[[  1.5  -5.8   8.8  -6.6   3.2   1.2  -2.7   2.1  -2.6   2.9   0.7  -2.0
   -1.6   3.0   6.4]
 [ -3.2   7.9  -4.1   3.1  -2.6  -3.7   1.2   0.3   3.5  -1.6   0.0   1.4
    4.2  -2.2  -7.0]
 [-13.3  46.0 -62.8  40.9 -18.7  -6.0  10.4 -15.2  15.4 -22.2  -1.9  16.8
    9.6 -16.2 -51.9]
 [-10.0  22.0  21.7  -7.3  -3.1 -16.0   2.3  13.1  15.2   4.8  -2.8  -8.7
   19.7   0.0 -12.0]
 [ -3.3  11.2 -23.1  13.8  -5.5   0.7   3.2  -6.0   2.4  -8.7  -0.5   7.3
    0.5  -3.6 -13.6]]
->
[[  6.4   1.5  -5.8   8.8  -6.6   3.2   1.2  -2.7   2.1  -2.6   2.9   0.7
   -2.0  -1.6   3.0]
 [ -7.0  -3.2   7.9  -4.1   3.1  -2.6  -3.7   1.2   0.3   3.5  -1.6   0.0
    1.4   4.2  -2.2]
 [-51.9 -13.3  46.0 -62.8  40.9 -18.7  -6.0  10.4 -15.2  15.4 -22.2  -1.9
   16.8   9.6 -16.2]
 [-12.0 -10.0  22.0  21.7  -7.3  -3.1 -16.0   2.3  13.1  15.2   4.8  -2.8
   -8.7  19.7   0.0]
 [-13.6  -3.3  11.2 -23.1  13.8  -5.5   0.7   3.2  -6.0   2.4  -8.7  -0.5
    7.3   0.5  -3.6]]

[[-33.4  48.7  24.2  30.5  -1.7   1.5   1.6  13.0   7.7  34.8 -19.9 -15.1
   -8.9   6.5  21.1]
 [  9.0  31.0   3.6  19.6 -33.7  -4.0 -37.2 -19.3  25.2  -9.6 -33.2   2.4
  -10.6 -18.4  -3.4]
 [  7.6  30.8   3.4   4.6 -25.0 -18.5 -38.1 -22.7  14.1   9.5 -31.2   9.8
  -12.0 -16.6 -14.4]
 [-34.7  31.4  28.6  32.0  -5.8   2.8  -2.6  -7.0  19.2  32.5 -54.7  22.0
  -14.1  -6.8   5.7]
 [  5.3  24.2   2.8 -11.4 -18.1 -29.3 -37.4 -17.7   6.8  22.3 -28.2  13.0
   -9.6 -15.6 -21.0]
 [-35.3  32.2  29.0  32.2  -5.3   2.7  -1.8  -6.8  18.9  33.3 -53.6  20.9
  -14.3  -6.3   6.1]]
->
[[ 21.1 -33.4  48.7  24.2  30.5  -1.7   1.5   1.6  13.0   7.7  34.8 -19.9
  -15.1  -8.9   6.5]
 [ -3.4   9.0  31.0   3.6  19.6 -33.7  -4.0 -37.2 -19.3  25.2  -9.6 -33.2
    2.4 -10.6 -18.4]
 [-14.4   7.6  30.8   3.4   4.6 -25.0 -18.5 -38.1 -22.7  14.1   9.5 -31.2
    9.8 -12.0 -16.6]
 [  5.7 -34.7  31.4  28.6  32.0  -5.8   2.8  -2.6  -7.0  19.2  32.5 -54.7
   22.0 -14.1  -6.8]
 [-21.0   5.3  24.2   2.8 -11.4 -18.1 -29.3 -37.4 -17.7   6.8  22.3 -28.2
   13.0  -9.6 -15.6]
 [  6.1 -35.3  32.2  29.0  32.2  -5.3   2.7  -1.8  -6.8  18.9  33.3 -53.6
   20.9 -14.3  -6.3]]

[[-40.9 -25.6  23.7  26.4  26.4 -24.2 -15.9 -17.3]
 [ 49.4  30.6 -14.4 -38.7 -34.8  -5.6  42.2  69.3]
 [ 17.8  30.9 -19.9 -25.4 -19.5  26.8  19.8  21.2]
 [-11.9 -28.0  19.5  16.3  16.1 -31.8 -15.1 -22.9]]
->
[[-17.3 -40.9 -25.6  23.7  26.4  26.4 -24.2 -15.9]
 [ 69.3  49.4  30.6 -14.4 -38.7 -34.8  -5.6  42.2]
 [ 21.2  17.8  30.9 -19.9 -25.4 -19.5  26.8  19.8]
 [-22.9 -11.9 -28.0  19.5  16.3  16.1 -31.8 -15.1]]

[[-14.1 -26.1   9.6]
 [ -4.3   4.3  38.9]
 [ -6.0 -57.8 -25.8]
 [-43.6  40.0 -23.8]
 [-23.0 -23.3  39.5]
 [ 47.9 -47.3  -8.4]
 [-33.2 -46.0 -12.3]
 [  8.2  41.4 -22.6]
 [  3.6 -44.5  -5.7]
 [-26.9 -64.0 -54.8]
 [ 39.5   5.1  20.3]]
->
[[  9.6 -14.1 -26.1]
 [ 38.9  -4.3   4.3]
 [-25.8  -6.0 -57.8]
 [-23.8 -43.6  40.0]
 [ 39.5 -23.0 -23.3]
 [ -8.4  47.9 -47.3]
 [-12.3 -33.2 -46.0]
 [-22.6   8.2  41.4]
 [ -5.7   3.6 -44.5]
 [-54.8 -26.9 -64.0]
 [ 20.3  39.5   5.1]]

[[ -5.3  11.3  43.7   9.6   5.7   3.8  19.6 -22.9]
 [-32.9 -24.5  19.1   8.7  11.7  16.2 -13.1 -13.2]
 [-28.0 -22.2  -5.1 -16.4  -6.8   7.8  17.4  14.2]
 [-17.9 -10.2 -13.5 -10.1  -6.8  -5.1  17.2  21.7]
 [-12.1  -3.8 -45.4 -63.2 -44.7 -17.8   9.6  -3.2]
 [-12.2  -6.7 -67.0 -68.3 -49.1 -24.7   3.5   8.7]
 [ -2.4  -2.5   1.0  -1.0   0.1   2.0   0.1  -0.6]
 [-35.5 -13.1  -5.6  12.3   6.5 -12.3  25.4  39.0]
 [ -5.4  -2.7   7.9  -3.7  -1.3   4.2   9.9  -1.2]]
->
[[-22.9  -5.3  11.3  43.7   9.6   5.7   3.8  19.6]
 [-13.2 -32.9 -24.5  19.1   8.7  11.7  16.2 -13.1]
 [ 14.2 -28.0 -22.2  -5.1 -16.4  -6.8   7.8  17.4]
 [ 21.7 -17.9 -10.2 -13.5 -10.1  -6.8  -5.1  17.2]
 [ -3.2 -12.1  -3.8 -45.4 -63.2 -44.7 -17.8   9.6]
 [  8.7 -12.2  -6.7 -67.0 -68.3 -49.1 -24.7   3.5]
 [ -0.6  -2.4  -2.5   1.0  -1.0   0.1   2.0   0.1]
 [ 39.0 -35.5 -13.1  -5.6  12.3   6.5 -12.3  25.4]
 [ -1.2  -5.4  -2.7   7.9  -3.7  -1.3   4.2   9.9]]

[[ 11.2   3.1 -28.3  19.4  -4.2  18.4 -30.8  -6.7 -55.4   3.2  -0.5 -20.5
   10.2   6.1  13.1   3.9]
 [  0.4   1.9  11.0 -25.2 -15.5   1.0 -15.2  -9.7  12.5 -36.1  -1.0 -26.6
   -9.2  -8.4  23.6   1.3]
 [  0.5   5.3  -7.9  10.9  12.7  -6.2   7.2 -26.3 -36.6 -21.4  22.2   7.5
   -7.4 -16.9  18.1  22.7]]
->
[[  3.9  11.2   3.1 -28.3  19.4  -4.2  18.4 -30.8  -6.7 -55.4   3.2  -0.5
  -20.5  10.2   6.1  13.1]
 [  1.3   0.4   1.9  11.0 -25.2 -15.5   1.0 -15.2  -9.7  12.5 -36.1  -1.0
  -26.6  -9.2  -8.4  23.6]
 [ 22.7   0.5   5.3  -7.9  10.9  12.7  -6.2   7.2 -26.3 -36.6 -21.4  22.2
    7.5  -7.4 -16.9  18.1]]

[[-15.2   3.0   5.2 -16.7  -5.9 -13.4  -5.4  -4.8  20.4]
 [ -6.1   8.0 -42.8  29.7  -8.1 -33.9 -10.1 -18.8  13.4]
 [-36.4  35.6   9.2 -43.2 -10.3  19.5  -8.4 -13.8  43.5]
 [  1.2  -3.5  -9.3 -11.5  26.4  41.8 -22.5  -4.1  72.1]
 [-18.3  27.3 -54.6 -27.4 -11.4 -10.2   2.8  -5.7 -40.7]
 [  3.3 -19.8 -36.2 -50.7  22.8   3.4 -12.8   7.2 -20.7]
 [ 17.4 -23.9   6.5 -22.3 -17.9  39.7   6.6  22.3 -57.2]]
->
[[ 20.4 -15.2   3.0   5.2 -16.7  -5.9 -13.4  -5.4  -4.8]
 [ 13.4  -6.1   8.0 -42.8  29.7  -8.1 -33.9 -10.1 -18.8]
 [ 43.5 -36.4  35.6   9.2 -43.2 -10.3  19.5  -8.4 -13.8]
 [ 72.1   1.2  -3.5  -9.3 -11.5  26.4  41.8 -22.5  -4.1]
 [-40.7 -18.3  27.3 -54.6 -27.4 -11.4 -10.2   2.8  -5.7]
 [-20.7   3.3 -19.8 -36.2 -50.7  22.8   3.4 -12.8   7.2]
 [-57.2  17.4 -23.9   6.5 -22.3 -17.9  39.7   6.6  22.3]]
